Each row has two labels, one from each of two sets.
0.115 2.569 -4.860 -0.363 -0.005 -0.946 -2.362 -3.455 0.753 -0.739 1.162
 0.874 -1.394 3.615 -1.882 0.372 1.577 -0.419 1.918 -1.738 -1.039 1.763
 -0.505 0.639 -1.584 -1.130 -0.976 -1.509 0.317 0.687 0.634 0.099 -1.561
 -0.094 0.581 1.297 1.419 -0.629 2.688 1.934 -0.458 -1.200 1.858 -0.814
 0.538 -0.856 -0.026 -0.531 -0.387 0.652 2.948 : Ziru + Baf
-1.650 -0.487 -1.910 0.104 0.958 -0.704 2.103 -2.253 1.722 -1.245 2.250
 4.354 -2.008 0.547 -0.755 2.357 -2.725 0.278 0.415 -0.105 -1.579 -0.489
 -0.419 1.622 -0.789 -2.809 -1.246 -2.697 -0.350 0.843 -0.398 -1.890
 -0.548 -3.067 1.024 0.174 -0.072 0.176 3.049 1.961 -0.734 -1.937 0.328
 -5.570 -0.540 -0.399 -0.386 -0.093 -0.869 -0.696 0.999 : Ziru + lis
-0.330 2.090 -2.999 -1.915 0.372 -1.897 -0.733 -2.165 2.961 1.055 2.477
 0.225 0.837 2.746 -3.858 -0.197 2.257 -1.020 2.827 -2.969 -1.912 1.741
 0.607 1.152 -1.397 -0.527 -0.652 -2.764 -0.592 0.754 0.089 -0.901 0.332
 0.950 2.236 1.545 0.466 -1.297 2.497 0.756 -1.007 -0.941 2.314 -0.954
 -0.325 1.299 0.040 -1.494 -1.973 0.492 2.243 : Ziru + fad
0.285 -0.666 -3.014 -0.358 1.611 -2.179 0.092 -2.718 -1.352 -1.833
 -1.953 0.018 -0.378 2.112 -2.470 0.552 -2.816 -1.180 4.260 -2.469
 -0.411 -0.398 0.780 1.511 -1.927 -0.235 -0.004 -2.960 -1.554 -0.843
 1.083 -0.689 -1.591 -2.613 2.276 -0.480 0.130 1.567 1.562 0.076 0.911
 3.534 1.294 -5.134 -0.285 1.872 0.432 -0.296 -2.278 -0.248 1.175 : Ziru + pasum
-2.265 -1.525 -1.010 -0.479 2.602 -0.198 -2.453 -2.039 1.595 -0.735
 -0.133 1.245 -2.420 -1.573 1.708 0.953 2.326 0.201 -1.399 2.966 -0.224
 2.193 1.266 -0.216 0.562 -0.475 0.035 -2.189 -1.994 2.074 -1.169 0.061
 -1.107 -1.333 0.898 -0.835 0.194 -1.321 0.334 1.912 -0.096 -0.936
 -0.974 0.101 -1.251 0.663 -0.014 0.617 -0.282 -0.356 2.743 : segol + lis
0.153 1.767 -1.867 0.023 -0.267 2.730 -1.080 -1.777 3.522 0.310 1.355
 1.068 -4.236 1.840 -3.602 -0.494 -0.544 0.320 0.293 -1.842 -0.968 0.617
 -0.244 -0.282 -1.139 0.513 -0.745 1.256 -0.063 -0.501 1.751 0.035
 -0.458 1.401 -0.545 1.011 2.360 -0.538 2.296 -0.249 0.824 1.907 2.283
 -1.780 -0.606 0.204 0.555 -1.036 -0.874 0.140 0.672 : vus + fad
-0.138 1.385 -1.340 -2.230 0.864 1.538 -0.276 -0.846 3.244 1.391 2.067
 -0.251 -1.960 3.610 -2.389 -0.498 0.813 -0.322 2.463 -1.482 -1.312
 1.665 -0.788 0.802 -0.242 -1.148 -0.894 0.917 0.826 0.214 0.234 0.097
 -0.966 1.028 -0.560 0.972 1.826 -1.091 1.676 -0.360 1.213 -0.874 1.939
 -5.114 -0.709 -0.443 -0.243 -1.348 -1.217 0.065 1.203 : Ziru + fad
-0.483 0.703 -1.606 -0.013 1.381 -1.248 -2.429 -1.988 1.795 0.494 3.057
 3.228 -1.489 1.952 -2.716 4.068 2.302 -1.072 2.057 2.412 -2.141 -0.756
 -0.468 1.098 -0.722 -0.284 -1.469 -2.343 -1.335 1.250 0.277 -1.359
 -1.079 -2.305 0.463 0.218 -0.265 -0.336 2.273 -0.019 -1.006 -0.825
 0.763 -1.695 0.086 -0.212 0.463 -1.925 -1.355 0.116 0.853 : Ziru + lis
-0.767 2.816 -2.604 0.664 0.177 0.970 -0.909 -2.864 3.042 1.018 2.664
 3.179 -3.142 1.019 0.328 0.115 1.596 0.128 0.714 0.068 -1.674 1.216
 -0.595 2.390 0.033 -1.184 -1.283 -1.192 -0.971 0.854 0.365 -1.130 0.180
 -2.810 -0.124 0.944 1.339 -2.080 1.062 0.733 -0.604 -1.851 0.216 -1.686
 -0.288 1.203 0.259 -0.449 0.053 0.297 3.105 : Ziru + Baf
-0.508 -0.432 -1.226 0.096 -2.172 0.947 -1.411 -2.189 3.519 0.092 2.799
 0.320 -3.802 0.722 2.439 1.009 2.285 1.129 -1.973 1.383 -1.753 3.508
 -0.700 -0.544 0.727 -1.815 -1.644 0.863 -1.325 -0.289 -0.990 1.793
 -0.034 1.108 0.486 0.517 2.062 -0.779 0.691 0.859 1.284 -1.872 0.557
 1.020 -1.903 -0.320 -0.508 -0.344 -0.189 0.719 -0.130 : segol + Baf
-0.753 1.869 -4.465 -0.466 0.706 -0.022 -2.088 -2.392 0.500 -1.108 2.329
 2.192 -0.826 1.705 -1.673 0.710 2.101 0.706 0.434 -1.900 -1.284 0.916
 -0.487 0.570 -0.495 -0.162 -0.846 -1.992 -0.376 1.679 0.429 -0.349
 -0.863 -1.542 1.091 0.643 0.351 -0.928 3.124 1.548 0.093 -1.470 0.071
 -0.328 1.540 0.365 -0.569 -0.017 0.882 0.324 -0.125 : Ziru + Baf
-2.680 1.706 -4.578 -1.662 2.186 -1.879 -2.664 -1.465 2.990 -2.594 3.810
 2.035 0.605 3.563 -0.289 -1.196 2.314 0.308 0.250 -4.715 -2.124 3.003
 -0.897 0.510 -0.887 -0.841 -0.226 -2.710 0.327 1.818 1.626 1.319 -0.753
 -0.041 1.679 1.745 0.757 -1.975 4.553 1.128 0.784 -1.802 0.193 2.622
 -0.093 0.075 -1.118 -1.069 1.190 0.815 -0.214 : Ziru + Baf
-1.033 0.226 -3.422 -1.840 0.254 -1.216 0.079 -3.919 2.126 2.006 3.552
 -0.269 1.092 2.364 -2.887 0.960 2.087 -0.040 2.113 -2.346 -1.983 2.400
 -0.117 1.244 -1.104 -0.234 -1.424 -3.848 -0.779 0.399 -0.429 -0.739
 -1.005 -1.532 2.223 0.248 1.477 -1.063 0.744 0.735 1.016 -0.497 1.995
 -0.771 1.486 -1.156 -0.139 -0.822 -0.352 0.348 3.568 : Ziru + fad
2.067 -1.014 -2.229 -0.963 0.261 1.668 -1.312 -1.929 1.403 -0.047 0.416
 -2.651 -6.288 1.289 -0.564 0.325 -3.912 -0.664 0.498 -1.559 0.068 1.854
 -1.038 -0.502 -1.889 -0.659 0.081 1.424 0.546 -2.318 0.030 1.627 -2.464
 4.380 2.540 -1.003 0.026 1.719 2.151 -5.333 2.131 1.338 2.741 -3.094
 -0.903 2.139 -0.415 -0.416 -0.969 0.717 -0.677 : vus + pasum
-1.227 3.288 -1.743 0.418 -2.019 4.563 -1.640 0.379 3.090 0.752 1.722
 -2.598 -2.775 0.137 -0.704 -0.649 -0.235 1.251 -1.340 -3.303 0.014
 -0.292 0.516 -2.178 -0.145 0.070 -1.048 2.452 0.961 -2.612 -1.047
 -2.229 -0.605 4.147 1.217 1.283 1.720 -1.651 0.800 -0.512 -0.663 0.793
 3.369 -1.643 -0.472 -1.592 -0.096 -0.781 -1.374 0.301 0.563 : vus + fad
-0.195 2.698 -3.167 -0.572 -0.356 0.902 -0.635 -1.213 1.648 0.437 2.663
 0.072 -2.144 3.708 -3.928 0.666 2.041 0.084 0.519 -0.431 -1.944 3.835
 0.255 0.525 -0.725 -1.722 -0.870 -1.372 0.562 0.697 0.021 1.747 -0.640
 0.379 1.020 1.624 3.026 -1.629 1.490 0.043 0.551 -2.021 3.159 0.180
 0.699 0.600 0.001 -0.816 -0.170 1.432 1.391 : Ziru + fad
0.311 -0.197 -1.853 -1.866 -2.449 4.573 -0.795 -2.052 1.863 2.694 1.714
 -1.718 -3.774 -0.334 -0.485 0.335 1.041 0.077 2.138 2.103 -1.389 4.796
 -2.622 -0.171 0.403 -2.214 -2.339 1.855 -1.283 1.688 -1.787 0.369
 -0.926 2.271 0.010 1.672 3.161 -0.762 -0.563 0.164 1.875 -0.891 2.443
 0.800 -1.216 -0.632 1.187 -0.474 0.700 0.333 -0.215 : segol + fad
-0.483 2.552 -4.836 -1.243 -0.011 2.392 -2.145 -1.650 2.892 -0.769 4.047
 -0.643 -2.168 3.349 -2.444 -0.700 1.547 0.030 1.081 -2.493 -1.816 1.489
 -0.941 0.257 -0.644 -1.953 -0.469 -0.188 0.777 -1.394 1.593 0.167
 -1.581 2.418 0.206 1.765 1.975 -0.903 2.309 0.653 0.141 0.307 2.859
 -0.180 -0.253 0.252 -1.192 -1.594 -0.629 0.526 0.966 : vus + fad
-3.834 -0.063 -0.138 3.062 2.398 0.102 0.928 -3.606 3.938 -0.402 -2.931
 3.421 -2.313 1.055 0.219 0.280 1.281 -0.368 -1.401 -3.439 1.849 0.766
 0.005 0.000 -3.623 -0.448 1.552 -1.939 -0.979 0.608 0.177 -4.057 -1.297
 -2.271 0.082 0.796 3.321 -1.854 -0.715 2.455 -0.069 0.121 1.939 -2.027
 -0.142 0.837 1.337 -1.201 -1.694 -0.318 5.329 : segol + fad
-1.414 -0.347 0.571 -1.103 -1.453 0.771 2.582 -0.766 2.893 -0.849 -0.730
 1.535 -1.704 -0.164 1.945 0.384 2.135 2.023 -2.621 1.832 -0.414 3.081
 -0.600 -0.679 0.215 -1.101 -0.096 -1.407 -1.848 2.165 -0.013 0.413
 0.408 0.124 1.633 1.597 1.735 -2.313 0.852 2.497 -0.293 -2.015 0.584
 1.539 -0.650 -0.629 -0.698 -0.083 1.105 0.891 1.994 : segol + lis
0.357 0.585 -1.700 -0.660 -1.914 3.065 -0.667 -1.097 1.468 2.159 0.029
 0.286 -0.338 1.819 -0.383 -0.306 -1.541 -0.976 -0.818 0.180 -1.573
 4.376 0.115 -0.019 0.360 -2.188 -1.400 1.569 2.181 -1.342 -0.807 0.583
 -0.560 0.449 -0.314 0.969 3.032 -0.584 -1.641 -0.819 0.728 0.039 3.285
 1.428 -0.637 0.848 1.928 -1.182 1.208 0.308 1.022 : segol + fad
-0.579 1.009 -1.656 -0.679 -2.251 4.019 -1.738 -2.254 0.397 2.274 2.046
 -0.925 -3.873 0.300 1.767 -2.793 1.894 0.946 -2.397 1.703 -1.258 5.875
 -1.815 0.518 0.701 -1.954 -2.578 0.999 -2.419 1.800 -1.483 1.140 -0.843
 1.705 -0.348 0.130 3.567 -1.946 -0.589 0.656 0.837 -2.884 0.171 1.010
 -0.218 -0.436 -0.650 0.668 0.439 0.665 0.676 : segol + Baf
-0.037 1.297 -6.705 -1.383 0.276 0.444 -0.487 -2.517 1.406 0.737 3.343
 0.474 -0.658 3.256 -2.260 -0.478 1.148 0.284 2.954 -1.839 -2.634 2.910
 -0.129 1.424 -2.375 -1.981 -1.700 -1.072 -0.747 0.396 0.640 1.613
 -1.779 -0.521 1.091 1.321 1.300 -0.906 3.283 0.087 -0.012 -2.199 1.709
 0.432 0.085 -2.006 0.178 -0.877 -1.236 0.421 2.089 : Ziru + fad
-0.159 -1.020 -1.889 0.381 -2.687 -0.082 -0.838 -2.203 2.281 1.265
 -0.020 -0.893 -1.646 1.440 1.052 0.455 0.909 0.185 -1.316 1.697 -0.091
 3.725 -0.153 -1.160 1.001 -3.506 -0.294 -2.920 -1.303 0.562 -1.016
 1.518 -0.822 3.765 0.269 0.629 1.964 -0.324 -1.338 0.784 0.824 -0.204
 1.652 1.465 -1.690 -0.191 -0.604 -0.430 2.021 0.203 0.231 : segol + lis
-0.857 0.425 -1.387 -0.454 -2.603 2.847 -0.907 0.282 1.610 1.388 1.937
 -0.036 -3.615 -0.019 0.495 0.078 -0.317 0.350 -1.557 0.956 -0.584 3.233
 -0.363 -0.914 0.542 -0.849 -1.111 0.899 -0.004 0.451 -1.114 1.694
 -0.526 3.068 0.351 -0.394 2.290 -1.305 -1.291 -0.321 -0.323 -0.366
 1.164 0.089 -1.031 0.362 -0.021 -0.585 1.774 5.534 0.059 : segol + Baf
0.528 -1.485 -1.552 0.024 -1.210 0.648 -0.394 -2.268 2.849 -0.670 -0.140
 -1.414 -3.896 1.916 0.241 0.604 -3.685 0.110 0.349 1.025 -0.449 2.935
 0.874 0.087 -1.333 -1.377 0.929 -0.507 0.197 -2.477 -1.707 2.655 -0.055
 3.204 0.297 -0.458 2.596 0.422 1.626 -0.594 1.908 2.610 2.713 -1.242
 -1.044 2.202 0.085 -1.266 -0.758 0.939 -0.347 : segol + pasum
-0.296 0.431 -2.735 -1.343 -0.230 0.975 -0.696 -2.329 1.571 -1.782 4.480
 2.066 -1.998 1.544 -0.855 -0.587 1.395 -0.020 1.193 0.813 -1.849 3.423
 -0.446 0.781 0.429 -0.557 -0.615 -1.221 0.447 1.732 -0.270 2.961 -0.350
 0.024 1.156 1.868 1.082 -0.584 4.055 1.022 -1.527 -2.022 0.186 0.615
 0.013 0.428 -0.570 -0.724 1.174 0.479 0.721 : Ziru + Baf
-0.374 2.834 -3.198 -0.616 0.781 0.853 -3.049 -1.584 2.360 -1.612 4.741
 1.977 -3.530 1.730 -0.396 0.577 1.405 -0.290 -1.363 -0.256 -1.835 0.644
 -0.443 -0.165 0.146 -1.948 -1.305 -1.386 0.523 0.891 0.348 0.690 0.953
 0.593 1.054 0.990 0.939 -2.379 3.988 0.782 -0.383 -1.877 0.185 -0.624
 -0.093 -0.437 -1.598 -0.988 0.813 0.692 1.314 : vus + lis
-1.818 0.636 -1.922 -0.755 0.583 -1.022 0.337 -1.085 1.856 0.667 0.644
 -0.051 -0.041 1.492 -0.777 0.764 0.889 1.865 0.451 -1.824 -0.611 1.197
 0.424 -1.686 0.159 -0.651 -0.064 -1.841 0.420 0.102 -0.870 -0.342
 -0.647 -0.201 2.251 0.929 -0.787 -0.949 1.418 -0.344 -0.415 -0.867
 1.399 0.612 0.095 0.107 -0.214 -0.603 1.258 -0.524 0.880 : Ziru + lis
-0.502 1.541 -3.390 -1.592 -3.044 2.154 -1.633 -3.040 3.316 -0.190 0.440
 -1.729 -2.654 3.075 -2.528 0.117 4.331 0.073 -0.561 0.575 -0.776 6.589
 0.035 -2.276 -2.380 -0.538 0.744 0.543 0.097 1.169 -0.660 2.202 -1.337
 3.658 2.097 2.306 5.314 -1.859 1.074 0.366 0.581 -0.062 3.491 2.228
 -0.475 0.613 0.985 -0.409 1.306 0.780 1.993 : segol + fad
2.446 1.924 -5.083 -3.787 0.886 2.627 -1.445 -2.162 0.908 2.292 6.069
 -0.895 -2.815 2.854 -0.976 -0.777 0.049 0.238 2.041 1.948 -3.415 4.832
 -0.713 3.096 0.413 -2.016 -2.718 1.962 -0.158 1.788 -0.368 3.312 -1.494
 1.909 0.656 0.127 1.494 -0.537 1.783 -1.992 0.107 -0.448 0.704 1.059
 -0.792 -0.282 -0.789 -1.516 2.060 0.969 -1.502 : Ziru + fad
-1.266 1.693 -3.499 -0.169 0.335 1.438 -2.654 -0.396 4.218 -1.582 4.061
 1.592 -2.841 0.210 0.898 0.048 1.802 0.038 -0.760 1.465 -0.989 -1.359
 -0.583 -1.632 -0.343 -0.869 -0.964 -0.060 0.539 0.901 -0.595 2.820
 -0.826 3.318 1.895 1.823 0.877 -1.606 1.274 -1.199 -0.342 -0.065 0.092
 4.175 -0.602 -0.575 -1.829 -3.212 1.608 0.943 -0.553 : vus + lis
0.410 0.796 -4.842 -2.180 -0.675 -0.189 -1.699 -3.981 0.627 -1.832 1.105
 -0.015 -1.234 3.988 -4.617 0.995 -2.117 -0.723 3.296 -0.682 -0.738
 3.484 0.369 -0.517 -3.297 -1.728 0.500 -2.935 0.734 -0.144 -0.034 2.247
 -1.698 0.935 0.695 1.363 1.284 1.617 2.618 0.074 0.744 2.303 2.927
 -0.324 0.586 1.698 -0.202 -1.368 -0.351 0.645 0.516 : Ziru + pasum
0.331 -0.321 -4.103 -2.187 -0.017 0.228 0.734 -2.078 2.419 0.655 4.476
 -0.552 -0.355 4.288 -2.676 -1.843 0.520 0.388 3.385 -0.943 -0.382 4.837
 0.167 1.938 -1.543 -1.402 -0.732 -1.016 0.555 0.087 0.531 1.100 -1.517
 -0.113 -0.509 1.659 2.394 -1.043 2.597 0.481 0.903 0.291 2.055 -0.675
 0.812 -0.255 0.141 -1.509 1.314 0.751 1.474 : Ziru + fad

Each row has two labels, one from each of two sets.
0.901 2.323 1.653 1.037 -0.576 -0.738 1.626 -1.212 -1.788 -3.059 0.223
 -0.342 -1.168 -4.775 -2.884 2.770 6.360 -3.647 -0.535 2.815 0.563
 -2.054 -2.066 -0.435 2.009 0.600 -0.415 1.721 0.489 -2.541 0.162 2.583
 -3.860 -0.727 0.455 2.751 -0.699 1.931 -2.306 -1.064 3.508 1.437 -0.488
 -1.716 -0.395 -1.174 0.812 1.910 -5.701 -1.949 2.692 : susir + S
0.860 0.044 2.638 1.182 -1.292 -1.753 -1.372 -1.084 -1.008 -2.637 2.022
 -0.313 0.916 -1.844 0.389 0.151 1.297 0.901 0.838 1.583 0.189 -1.178
 -0.887 0.414 1.571 1.281 1.112 0.207 1.920 0.450 0.356 3.764 -0.974
 0.643 0.282 1.679 -0.906 1.424 -0.378 -0.277 1.932 1.887 -0.970 -0.057
 -0.030 -1.359 0.692 1.469 -4.086 -0.219 1.208 : susir + G
-0.678 3.990 1.121 0.219 -0.885 -0.914 1.394 -0.389 -1.483 -0.754 -0.915
 -0.293 0.266 -3.417 -1.081 2.346 3.921 -3.173 -0.177 1.737 0.837 -1.394
 -1.237 -0.309 1.152 -0.193 0.841 0.709 -0.529 -2.047 0.338 1.421 -2.437
 -0.089 1.455 2.685 -0.387 1.104 -0.326 -1.365 3.204 1.021 -0.877 -0.503
 -0.447 -1.429 0.564 1.635 -1.912 -1.472 1.483 : susir + S
0.252 -2.447 0.730 1.203 -1.103 1.630 -0.817 -0.489 -1.124 -2.051 -0.419
 0.299 -0.608 -1.019 -0.251 -0.841 0.989 -0.029 -0.722 1.274 0.711
 -0.653 0.422 0.087 1.425 -0.473 -1.119 -0.832 0.395 -0.321 -0.154 1.785
 -0.367 -0.626 0.834 0.102 -1.005 1.179 -1.027 1.439 0.599 1.859 0.994
 0.164 0.577 -0.300 1.072 1.157 -4.103 -1.546 1.254 : susir + G
0.304 1.969 0.858 0.041 -1.348 -0.038 0.821 -0.976 -1.901 -1.002 -2.927
 0.507 0.585 -6.583 -0.422 0.548 4.308 -2.663 -0.613 2.923 0.213 -2.194
 -1.409 0.399 1.064 -0.941 -0.539 -0.744 1.677 -2.122 0.260 2.287 -1.451
 -0.530 0.539 3.200 -1.106 1.212 -0.537 1.405 1.900 2.366 -2.044 0.050
 0.570 -1.640 0.530 2.058 -4.488 -1.786 3.473 : susir + S
1.112 0.477 1.248 0.724 -0.905 -0.214 1.007 -0.448 -1.827 -3.070 -0.673
 1.103 -1.219 -4.035 0.646 1.009 3.346 -1.021 -0.533 2.214 1.297 -2.102
 -1.730 -0.562 1.419 -0.330 -1.465 1.314 0.866 -1.182 0.255 3.013 0.996
 -0.998 -0.186 3.149 -0.600 0.936 -1.199 0.869 3.089 1.862 -0.968 -1.543
 -0.166 -1.122 0.874 2.632 -6.607 -1.146 3.427 : susir + G
-0.203 0.820 1.199 0.820 -1.014 0.895 1.062 0.372 -1.434 -2.180 0.219
 -0.196 -1.434 -1.927 -3.134 1.279 3.524 -3.155 -1.725 2.288 0.153
 -0.720 1.124 0.111 0.976 0.811 -0.592 -0.592 0.462 -2.277 0.360 1.557
 -1.018 -1.028 0.610 0.553 -1.084 1.752 -2.002 -2.583 2.224 1.583 1.217
 -0.874 -0.756 -0.609 0.255 1.387 -3.151 -2.837 1.596 : susir + S
0.709 0.528 1.971 1.439 -1.034 0.407 -0.607 -0.884 -1.694 -1.413 -0.929
 0.632 0.052 -1.864 0.893 -0.697 1.055 0.639 0.299 2.051 1.138 -1.473
 -0.480 0.230 1.009 0.595 -1.598 -0.563 2.095 0.373 1.020 3.032 -1.849
 -0.947 -0.628 2.129 -0.739 0.394 -0.688 0.604 0.705 1.700 -0.468 -0.460
 -0.168 -0.676 0.267 2.969 -5.390 -0.139 1.610 : susir + G
0.400 1.499 1.688 0.947 -0.188 0.504 1.115 0.556 -1.663 -0.782 -1.229
 1.309 -0.462 -2.478 0.515 2.124 4.448 -1.679 -0.933 2.191 1.086 -1.409
 -2.256 -0.207 1.491 0.223 -1.275 1.702 -0.303 -1.084 0.770 0.860 -2.487
 -0.378 -0.298 1.831 0.695 0.436 -1.202 -1.157 3.392 0.493 -1.493 -2.103
 -0.741 -0.876 -1.560 1.773 -3.695 -1.500 3.683 : susir + S
0.548 -0.411 1.967 1.332 -1.075 0.260 -0.985 -0.800 -2.285 -0.630 -0.993
 0.847 -0.284 -1.170 1.025 -0.152 2.750 -0.059 -0.578 1.815 0.774 -0.340
 -1.110 0.245 1.162 0.495 -1.015 0.472 1.026 -0.645 0.419 1.130 -1.210
 -0.381 0.421 0.543 -0.493 1.148 -0.046 0.438 1.178 1.709 -0.908 -0.419
 0.223 -1.226 0.745 0.955 -2.771 -1.671 2.410 : susir + G
1.166 -0.322 0.513 1.501 -0.802 -0.042 1.173 -1.559 -0.205 -1.440 -1.161
 -0.397 -3.037 -2.199 -2.493 0.003 2.553 -2.862 -0.407 2.077 -0.262
 -0.460 1.067 -0.179 -0.402 -0.375 -1.668 -1.700 -0.554 -0.955 -0.361
 0.978 -0.490 -0.275 0.650 0.230 -0.298 2.188 -2.406 -0.614 0.720 1.824
 1.448 -0.802 0.395 0.678 0.339 0.458 -1.647 -1.075 0.170 : susir + S
